Below are the code and all the weights of a small trained network. Each question names an input and a target symbol and asks about switching units off, where a switched-off unit gives its printed mean instead of its output.

import numpy as np


def w(rows, s, z=0):
    codes = np.array(rows[::2]) - 128.0
    scale = np.full(codes.shape[1], s)
    scale[-1] = z or s
    return codes * scale


def norm(h):
    return h / np.sqrt((h * h).mean(-1, keepdims=True) + 1e-5)


def f(y):
    return np.maximum(y, 0)


def softmax(a):
    e = np.exp(a - a.max(-1, keepdims=True))
    return e / e.sum(-1, keepdims=True)


def log_softmax(a):
    a = a - a.max(-1, keepdims=True)
    return a - np.log(np.exp(a).sum(-1, keepdims=True))


def net(x, mask):
    ids = ['ΞΠΦΨγδεζθλμσω'.index(c) for c in x.split()]
    T = len(ids)
    res = E[ids] + P[:T]
    q, k, v = (norm(res) @ M[0].T for M in (Q, K, V))
    z = softmax(np.where(np.tri(T) > 0, q @ k.T / 2**0.5, -1e9)) @ v
    res = res + np.where(mask[0], z, O[0][:, -1]) @ O[0][:, :-1]
    y = f(norm(res) @ A[0][:, :-1].T + A[0][:, -1])
    res = res + np.where(mask[1:17], y, B[0][:, -1]) @ B[0][:, :-1]
    return log_softmax(norm(res)[-1] @ U[:, :-1].T + U[:, -1])


Q, K, V, O, A, B = {}, {}, {}, {}, {}, {}
E = w([
[61,58,248,75],'Ξ',
[81,117,119,184],'Π',
[205,215,155,184],'Φ',
[140,66,93,191],'Ψ',
[10,125,137,2],'γ',
[124,70,114,180],'δ',
[111,120,240,161],'ε',
[125,109,114,203],'ζ',
[148,57,114,205],'θ',
[28,122,116,162],'λ',
[141,91,102,182],'μ',
[89,123,48,172],'σ',
[81,130,40,174],'ω',
],0.0098)
P = w([
[115,62,91,221],'0',
[116,94,111,221],'1',
[219,2,76,108],'2',
[120,113,126,207],'3',
[208,36,98,102],'4',
[128,130,133,185],'5',
[209,53,118,93],'6',
[133,140,145,166],'7',
[215,77,139,87],'8',
[142,160,156,175],'9',
],0.009)
Q[0] = w([
[112,157,158,150],'h0',
[86,143,160,250],'h0',
],0.02)
K[0] = w([
[111,135,215,102],'h0',
[177,240,255,16],'h0',
],0.0094)
V[0] = w([
[30,100,64,9],'h0',
[100,69,254,106],'h0',
],0.0067)
O[0] = w([
[102,64,7,153,5],'h0',
[80,44,196,188,174],'h0',
],0.011,0.0028)
A[0] = w([
[164,54,147,113,148],'n0',
[29,99,111,98,171],'n1',
[143,43,167,124,120],'n2',
[157,179,38,101,129],'n3',
[50,227,155,60,85],'n4',
[81,117,47,200,101],'n5',
[65,169,93,79,47],'n6',
[225,133,214,140,170],'n7',
[53,57,167,35,120],'n8',
[180,177,64,140,140],'n9',
[49,249,199,134,127],'n10',
[52,137,132,180,3],'n11',
[69,89,200,8,113],'n12',
[254,144,181,116,134],'n13',
[68,129,156,242,107],'n14',
[186,193,25,29,225],'n15',
],0.0086,0.0053)
B[0] = w([
[101,155,114,115,201],'n0',
[172,135,127,174,175],'n1',
[136,147,135,101,197],'n2',
[45,133,103,94,154],'n3',
[254,33,131,166,148],'n4',
[159,124,85,105,184],'n5',
[140,109,132,197,132],'n6',
[150,122,81,106,255],'n7',
[125,74,15,160,169],'n8',
[84,137,102,89,161],'n9',
[99,233,91,164,182],'n10',
[130,68,171,163,138],'n11',
[113,51,26,129,170],'n12',
[130,56,82,128,228],'n13',
[113,155,164,66,214],'n14',
[41,111,81,83,195],'n15',
],0.0095,0.0072)
U = w([
[85,34,180,165,133],'Ξ',
[96,145,118,132,145],'Π',
[202,177,112,175,227],'Φ',
[159,104,106,83,115],'Ψ',
[138,90,24,253,38],'γ',
[135,126,173,16,161],'δ',
[89,137,221,117,253],'ε',
[133,160,119,136,122],'ζ',
[209,66,155,116,125],'θ',
[80,137,123,165,101],'λ',
[150,142,103,117,61],'μ',
[37,143,102,60,143],'σ',
[49,141,97,60,139],'ω',
],0.011,0.0043)

Each question gives the input, a string of symbols that net reads in full, and the target symbol t.
The units are the heads (2 rows each of Q, K, V and O) and the neurons (one row each of A and B). Each row of codes is followed by its name. A weight is (code - 128) times the scale printed after its matrix; where a second scale follows, it is the last column's (O, A, B and U).
mask holds one flag per unit, heads first, then neurons. A switched-off unit (its flag False) gives its mean, the last column of its rows in O or B, instead of its output. The means were averaged over made-up inputs and are rounded, as every weight is.
A unit's drop is (log p(t) with every unit on - log p(t) with that unit switched off) / (log p(t) with every unit on - log p(t) with every unit switched off).
The circuit of an input: a set's keep is (log p(t) with only the set's units on - log p(t) with every unit switched off) / (log p(t) with every unit on - log p(t) with every unit switched off). Starting from the 12 units with the biggest drops (on a tie, the unit counted first), units are removed one at a time, each time the one whose removal leaves the highest keep (on an exact tie, the one counted first), for as long as the keep stays at least 0.8.
units of the circuit, in order: the units of the circuit, biggest drop first
most important unit: the unit with the biggest drop
top k neurons: the k neurons with the biggest drops, biggest first
drop of u: that unit's drop, to one decimal
input ω ε ω, target σ: units of the circuit, in order => (h0; n15; n3)
input δ λ μ Ψ ω ω θ γ, target γ: top neuron => (n4)
input θ ε Ψ μ σ Ψ δ ε Φ δ, target Φ: units of the circuit, in order => (h0; n10; n15)
input ω Φ Φ Ψ σ δ λ ζ, target Φ: units of the circuit, in order => (h0; n4)
input λ θ μ θ ε λ, target ε: top 2 neurons => (n14; n13)
input δ Π ω ε Φ Ξ δ ε, target ε: units of the circuit, in order => (h0; n10)
input δ μ λ λ ω Ξ λ ω, target Ξ: units of the circuit, in order => (h0; n10)
input θ γ Π ω λ Φ σ μ μ σ, target Φ: units of the circuit, in order => (h0; n4)
input σ ε μ μ μ δ θ λ θ σ, target ε: units of the circuit, in order => (h0; n14)
input σ δ λ θ, target θ: top 3 neurons => (n15; n10; n14)
input Φ Ξ Π Φ Π μ σ Π δ θ, target Φ: units of the circuit, in order => (h0; n10)
input γ σ Ξ Φ Φ ω, target Φ: top 2 neurons => (n4; n15)
input θ θ Π δ, target δ: top 2 neurons => (n14; n15)
input θ μ δ Φ λ, target γ: most important unit => n8
input λ ζ ω Φ θ δ Ψ Φ θ ω, target Φ: drop of n4 => 0.3
input ζ Ξ δ ζ, target Ξ: drop of h0 => 1.1
input Φ δ θ ζ σ Ξ ζ ω Π θ, target Ξ: drop of h0 => 0.9
input σ ζ Φ Π, target Φ: drop of h0 => 0.7
